Here is a tiny trained network, its code and every weight. The questions are about switching its units off for an input and a target symbol, where a switched-off unit gives its printed mean instead of its output.

import numpy as np


def w(rows, s, z=0):
    codes = np.array(rows[::2]) - 128.0
    scale = np.full(codes.shape[1], s)
    scale[-1] = z or s
    return codes * scale


def norm(h):
    return h / np.sqrt((h * h).mean(-1, keepdims=True) + 1e-5)


def softmax(a):
    e = np.exp(a - a.max(-1, keepdims=True))
    return e / e.sum(-1, keepdims=True)


def log_softmax(a):
    a = a - a.max(-1, keepdims=True)
    return a - np.log(np.exp(a).sum(-1, keepdims=True))


def net(x, mask):
    ids = ['ΓΘΞΩβδζημπσφ'.index(c) for c in x.split()]
    T = len(ids)
    res = E[ids] + P[:T]
    u = 0
    for l in range(2):
        r = norm(res)
        for j in range(3):
            rows = slice(3 * j, 3 * j + 3)
            q, k, v = (r @ M[l][rows].T for M in (Q, K, V))
            z = softmax(np.where(np.tri(T) > 0, q @ k.T / 3**0.5, -1e9)) @ v
            o = O[l][rows]
            res = res + np.where(mask[u + j], z, o[:, -1]) @ o[:, :-1]
        u += 3
    return log_softmax(norm(res)[-1] @ U[:, :-1].T + U[:, -1])


Q, K, V, O = {}, {}, {}, {}
E = w([
[88,190,153,175,178,120],'Γ',
[94,198,142,133,150,130],'Θ',
[103,192,167,111,197,159],'Ξ',
[193,120,106,155,189,123],'Ω',
[78,201,175,116,158,115],'β',
[88,144,153,152,155,123],'δ',
[94,150,221,146,230,134],'ζ',
[77,166,51,4,218,85],'η',
[132,119,39,199,103,138],'μ',
[117,160,161,84,160,130],'π',
[114,101,96,96,148,85],'σ',
[36,149,61,136,182,190],'φ',
],0.022)
P = w([
[146,205,254,60,183,204],'0',
[144,194,188,53,173,198],'1',
[143,199,158,55,170,194],'2',
[134,210,130,58,163,175],'3',
[124,213,88,77,158,165],'4',
[121,213,69,64,140,140],'5',
[115,212,36,72,128,123],'6',
[118,213,16,74,113,92],'7',
[100,198,7,71,109,67],'8',
[99,160,21,59,147,69],'9',
],0.0056)
Q[0] = w([
[122,69,117,180,76,132],'0.h0',
[122,166,146,135,142,42],'0.h0',
[95,65,31,108,160,228],'0.h0',
[128,122,13,87,72,56],'0.h1',
[161,129,109,89,12,163],'0.h1',
[171,2,73,142,96,103],'0.h1',
[196,7,211,194,165,161],'0.h2',
[43,88,246,111,126,91],'0.h2',
[73,189,93,189,90,98],'0.h2',
],0.0096)
K[0] = w([
[162,178,193,172,104,137],'0.h0',
[71,232,110,143,142,51],'0.h0',
[160,100,117,144,33,143],'0.h0',
[130,78,125,185,7,122],'0.h1',
[93,82,160,139,93,175],'0.h1',
[219,103,183,119,78,131],'0.h1',
[131,188,216,135,184,177],'0.h2',
[76,118,170,142,67,211],'0.h2',
[81,121,84,198,93,127],'0.h2',
],0.011)
V[0] = w([
[253,28,179,167,36,176],'0.h0',
[154,115,48,129,188,171],'0.h0',
[154,166,230,88,249,149],'0.h0',
[85,188,136,137,219,131],'0.h1',
[92,73,45,88,137,202],'0.h1',
[126,114,105,173,75,157],'0.h1',
[192,130,254,154,88,166],'0.h2',
[164,17,93,114,146,81],'0.h2',
[114,140,190,47,183,122],'0.h2',
],0.0068)
O[0] = w([
[73,148,21,110,190,167,6],'0.h0',
[99,124,205,163,151,77,153],'0.h0',
[180,205,189,38,190,219,183],'0.h0',
[102,140,196,71,92,116,198],'0.h1',
[111,147,75,173,207,84,137],'0.h1',
[216,169,98,196,222,104,95],'0.h1',
[132,98,73,48,119,107,56],'0.h2',
[92,55,203,119,143,65,125],'0.h2',
[139,153,134,253,41,93,156],'0.h2',
],0.0062,0.015)
Q[1] = w([
[128,227,217,150,169,107],'1.h0',
[110,215,130,168,177,158],'1.h0',
[123,134,138,192,140,101],'1.h0',
[129,144,155,106,142,61],'1.h1',
[76,142,153,177,126,113],'1.h1',
[168,206,249,141,149,131],'1.h1',
[125,117,90,74,163,145],'1.h2',
[170,97,144,155,82,191],'1.h2',
[127,118,9,118,92,223],'1.h2',
],0.016)
K[1] = w([
[70,102,62,137,89,64],'1.h0',
[43,103,89,135,165,97],'1.h0',
[89,127,86,143,94,128],'1.h0',
[89,106,116,186,137,76],'1.h1',
[116,132,120,84,117,29],'1.h1',
[180,149,68,168,162,31],'1.h1',
[141,122,169,8,157,123],'1.h2',
[180,131,121,155,171,192],'1.h2',
[73,147,167,85,126,227],'1.h2',
],0.015)
V[1] = w([
[3,149,104,132,127,156],'1.h0',
[122,114,146,153,101,185],'1.h0',
[110,124,95,145,133,78],'1.h0',
[189,97,137,108,142,110],'1.h1',
[178,108,98,208,109,120],'1.h1',
[194,128,153,105,135,141],'1.h1',
[69,129,116,107,115,115],'1.h2',
[173,122,130,151,150,75],'1.h2',
[112,115,133,85,141,78],'1.h2',
],0.021)
O[1] = w([
[9,131,129,101,128,54,182],'1.h0',
[82,149,121,229,116,129,100],'1.h0',
[167,156,102,69,174,90,107],'1.h0',
[98,213,105,157,76,26,151],'1.h1',
[105,188,170,149,125,172,1],'1.h1',
[148,154,42,150,124,60,200],'1.h1',
[150,103,214,103,114,180,98],'1.h2',
[163,195,127,158,53,132,191],'1.h2',
[154,104,188,210,86,153,180],'1.h2',
],0.012,0.0087)
U = w([
[155,131,93,101,228,167,244],'Γ',
[5,98,167,131,165,63,80],'Θ',
[175,101,93,63,72,162,126],'Ξ',
[86,144,136,196,157,172,128],'Ω',
[148,218,78,134,108,82,128],'β',
[78,57,123,152,77,151,112],'δ',
[108,151,66,103,42,189,99],'ζ',
[173,106,161,29,167,65,138],'η',
[126,122,123,114,172,108,176],'μ',
[72,102,152,73,48,145,81],'π',
[121,91,197,160,218,116,125],'σ',
[185,115,200,186,94,121,114],'φ',
],0.017,0.011)

Each question gives the input, a string of symbols that net reads in full, and the target symbol t.
The units are the heads (3 rows each of Q, K, V and O). Each row of codes is followed by its name. A weight is (code - 128) times the scale printed after its matrix; where a second scale follows, it is the last column's (O and U).
mask holds one flag per head, layer by layer. A switched-off head (its flag False) gives its mean, the last column of its rows in O, instead of its output. The means were averaged over made-up inputs and are rounded, as every weight is.
A unit's drop is (log p(t) with every unit on - log p(t) with that unit switched off) / (log p(t) with every unit on - log p(t) with every unit switched off).
The circuit of an input: a set's keep is (log p(t) with only the set's units on - log p(t) with every unit switched off) / (log p(t) with every unit on - log p(t) with every unit switched off). Starting from all 6 units, units are removed one at a time, each time the one whose removal leaves the highest keep (on an exact tie, the one counted first), for as long as the keep stays at least 0.8.
units of the circuit, in order: the units of the circuit, biggest drop first
unit that matters most: the unit with the biggest drop
heads that matter: for each layer, one digit per head in row order, 1 if its drop is at least 0.15 and else 0, layers parted by /
drop when u is switched off: that unit's drop, to one decimal
input Ξ η φ μ ζ δ Γ, target Γ: unit that matters most => 0.h0
input ζ η η β, target η: heads that matter => 000 / 010
input σ Θ σ ζ σ φ δ, target Θ: heads that matter => 000 / 100
input Ω δ β δ, target β: heads that matter => 000 / 010
input μ Ξ σ π σ ζ, target β: units of the circuit, in order => 0.h1, 1.h2
input δ Θ δ, target δ: heads that matter => 011 / 111
input Ω β φ δ π η σ Ξ Θ, target φ: units of the circuit, in order => 0.h0, 1.h2
input π Ξ δ σ Ξ, target φ: heads that matter => 000 / 100
input Ξ Θ Ξ, target Γ: units of the circuit, in order => 1.h2, 0.h2, 1.h1
input Ω Ξ μ Ξ, target Γ: units of the circuit, in order => 0.h0, 1.h1, 1.h2
input π Ξ Ξ η η φ Θ, target Θ: units of the circuit, in order => 1.h0, 0.h1
input ζ Θ η Ξ μ, target Γ: units of the circuit, in order => 0.h2, 1.h2
input Γ μ β σ δ η φ Ω φ η, target Θ: units of the circuit, in order => 1.h0, 0.h0, 0.h1
input Θ σ Θ β δ φ β σ Θ, target φ: units of the circuit, in order => 1.h2
input ζ Θ μ Θ, target Γ: units of the circuit, in order => 0.h0, 1.h1, 0.h1, 1.h0
input η Θ Θ, target η: heads that matter => 000 / 011
input μ σ Θ φ σ ζ, target Θ: heads that matter => 100 / 100
input σ μ μ φ φ β μ, target Θ: heads that matter => 010 / 100
input Θ Γ Ω η β Ξ Γ σ π, target φ: heads that matter => 000 / 001
input σ σ ζ, target φ: units of the circuit, in order => 1.h0
input Θ σ σ Ω Γ η σ Θ π, target φ: heads that matter => 100 / 001
input Ξ μ Ξ η σ, target β: units of the circuit, in order => 0.h1, 1.h2
input Ξ σ η Ξ β, target η: heads that matter => 000 / 110
input σ Ξ Ω δ σ β, target φ: drop when 0.h0 is switched off => 0.2
